Below is a small trained network, with its code and all its weights. Each question gives an input and a class and asks what happens when units are switched off, that is, made to give their printed mean instead of their output.

import numpy as np


def w(rows, s, z=0):
    codes = np.array(rows[::2]) - 128.0
    scale = np.full(codes.shape[1], s)
    scale[-1] = z or s
    return codes * scale


def norm(h):
    return h / np.sqrt((h * h).mean(-1, keepdims=True) + 1e-5)


def f(y):
    return y / 2 * (1 + np.tanh(0.7978845608 * (y + 0.044715 * y**3)))


def log_softmax(a):
    a = a - a.max(-1, keepdims=True)
    return a - np.log(np.exp(a).sum(-1, keepdims=True))


def net(x, mask):
    res = np.array(x, float).reshape(1, 5) / 4 @ E
    u = 0
    for l in range(2):
        y = f(norm(res) @ A[l][:, :-1].T + A[l][:, -1])
        res = res + np.where(mask[u : u + 4], y, B[l][:, -1]) @ B[l][:, :-1]
        u += 4
    return log_softmax(norm(res)[-1] @ U[:, :-1].T + U[:, -1])


A, B = {}, {}
E = w([
[146,38,230,116,95,82,97,214,163,184],'x0',
[28,83,172,123,49,93,186,130,94,48],'x1',
[105,210,121,37,71,120,171,117,180,250],'x2',
[142,165,211,66,182,124,137,159,132,105],'x3',
[132,121,193,124,113,177,49,73,58,148],'x4',
],0.0015)
A[0] = w([
[110,65,29,194,30,184,109,140,139,169,49],'L0N0',
[194,149,97,189,132,39,254,160,225,90,45],'L0N1',
[166,217,210,35,189,56,101,161,138,50,47],'L0N2',
[150,108,65,178,55,161,120,175,124,157,3],'L0N3',
],0.0038,0.0025)
B[0] = w([
[44,205,216,138,198,180,89,221,202,113,211],'L0N0',
[173,124,225,135,97,176,42,61,45,141,252],'L0N1',
[11,154,86,223,176,176,82,151,194,117,208],'L0N2',
[58,127,125,136,253,122,121,123,168,83,78],'L0N3',
],0.0048,0.0011)
A[1] = w([
[146,41,195,135,155,16,99,236,153,206,9],'L1N0',
[148,141,67,95,144,196,184,105,145,63,4],'L1N1',
[187,48,61,120,180,156,78,222,92,1,45],'L1N2',
[231,80,83,95,238,188,112,134,183,179,38],'L1N3',
],0.0039,0.0021)
B[1] = w([
[113,220,10,177,193,107,175,39,62,114,253],'L1N0',
[39,195,112,187,187,6,176,108,53,143,112],'L1N1',
[171,196,93,6,126,112,157,153,203,246,230],'L1N2',
[34,35,196,135,24,56,201,153,71,2,209],'L1N3',
],0.0044,0.0017)
U = w([
[107,217,38,206,178,15,178,20,71,126,151],'0',
[218,206,85,22,39,110,152,189,245,226,250],'1',
[12,203,199,254,225,182,34,228,216,60,42],'2',
[49,50,217,120,29,16,199,163,46,10,49],'3',
[209,114,255,206,83,194,11,49,54,157,126],'4',
],0.0039,0.0024)

Each question gives the input, the list of numbers given to net, and the class t.
The units are the neurons (one row each of A and B). Each row of codes is followed by its name. A weight is (code - 128) times the scale printed after its matrix; where a second scale follows, it is the last column's (A, B and U).
mask holds one flag per neuron, layer by layer. A switched-off neuron (its flag False) gives its mean, the last column of its row in B, instead of its output. The means were averaged over made-up inputs and are rounded, as every weight is.
A unit's drop is (log p(t) with every unit on - log p(t) with that unit switched off) / (log p(t) with every unit on - log p(t) with every unit switched off).
The circuit of an input: a set's keep is (log p(t) with only the set's units on - log p(t) with every unit switched off) / (log p(t) with every unit on - log p(t) with every unit switched off). Starting from all 8 units, units are removed one at a time, each time the one whose removal leaves the highest keep (on an exact tie, the one counted first), for as long as the keep stays at least 0.8.
circuit, biggest first: the units of the circuit, biggest drop first
unit that matters most: the unit with the biggest drop
k most important neurons: the k neurons with the biggest drops, biggest first
top k neurons in layer l: the k neurons of layer l with the biggest drops, biggest first
drop of u: that unit's drop, to one decimal
input [6,-7,-7,-7,6], class 1: 3 most important neurons : [L1N2 L0N1 L1N1]
input [-1,-3,0,7,0], class 2: unit that matters most : L0N2
input [-5,-7,-3,-3,4], class 3: circuit, biggest first : [L1N3 L0N1 L0N2]
input [5,5,-6,-3,-2], class 1: circuit, biggest first : [L1N2 L1N3]
input [8,-3,1,-7,8], class 0: 2 most important neurons : [L1N0 L0N1]
input [-3,-5,5,8,4], class 2: top 3 neurons in layer 1 : [L1N2 L1N0 L1N3]
input [2,2,-5,1,-4], class 1: 2 most important neurons : [L1N2 L1N3]
input [0,-3,-7,7,2], class 1: 2 most important neurons : [L1N2 L0N0]
input [7,6,0,7,-4], class 0: 2 most important neurons : [L1N0 L0N0]
input [8,-8,8,-3,2], class 0: circuit, biggest first : [L1N0 L1N2]
input [4,8,1,8,3], class 2: 2 most important neurons : [L0N2 L1N3]
input [-5,-1,0,-7,-8], class 4: 2 most important neurons : [L0N1 L0N2]
input [7,2,-1,-6,7], class 0: 2 most important neurons : [L1N0 L0N1]
input [2,1,-3,6,-7], class 4: most important neuron : [L0N1]
input [8,2,-7,-7,8], class 0: top 2 neurons in layer 1 : [L1N0 L1N2]
input [1,-7,-7,-5,6], class 1: circuit, biggest first : [L1N2 L0N1]
input [-5,-7,4,7,-4], class 2: 3 most important neurons : [L0N2 L1N0 L1N2]
input [8,-7,-4,5,-6], class 0: 2 most important neurons : [L1N0 L0N0]
input [-4,-6,3,-5,0], class 3: 4 most important neurons : [L1N3 L0N2 L1N0 L1N2]
input [5,0,2,7,-4], class 2: circuit, biggest first : [L0N2]
input [-5,-7,4,-5,-8], class 4: 3 most important neurons : [L0N1 L1N2 L1N0]
input [6,2,-5,1,5], class 0: circuit, biggest first : [L1N0 L0N1]
input [-1,8,7,8,1], class 2: top 3 neurons in layer 1 : [L1N2 L1N3 L1N0]
input [7,-2,-6,-5,-2], class 0: 2 most important neurons : [L1N0 L0N2]
input [6,-2,7,-8,1], class 2: top 2 neurons in layer 0 : [L0N0 L0N3]
input [-4,-2,-6,-2,-1], class 1: top 2 neurons in layer 1 : [L1N2 L1N0]
input [-7,-8,-6,5,-7], class 3: circuit, biggest first : [L1N3]
input [1,-4,-5,-1,-7], class 4: drop of L0N1 : 1.6
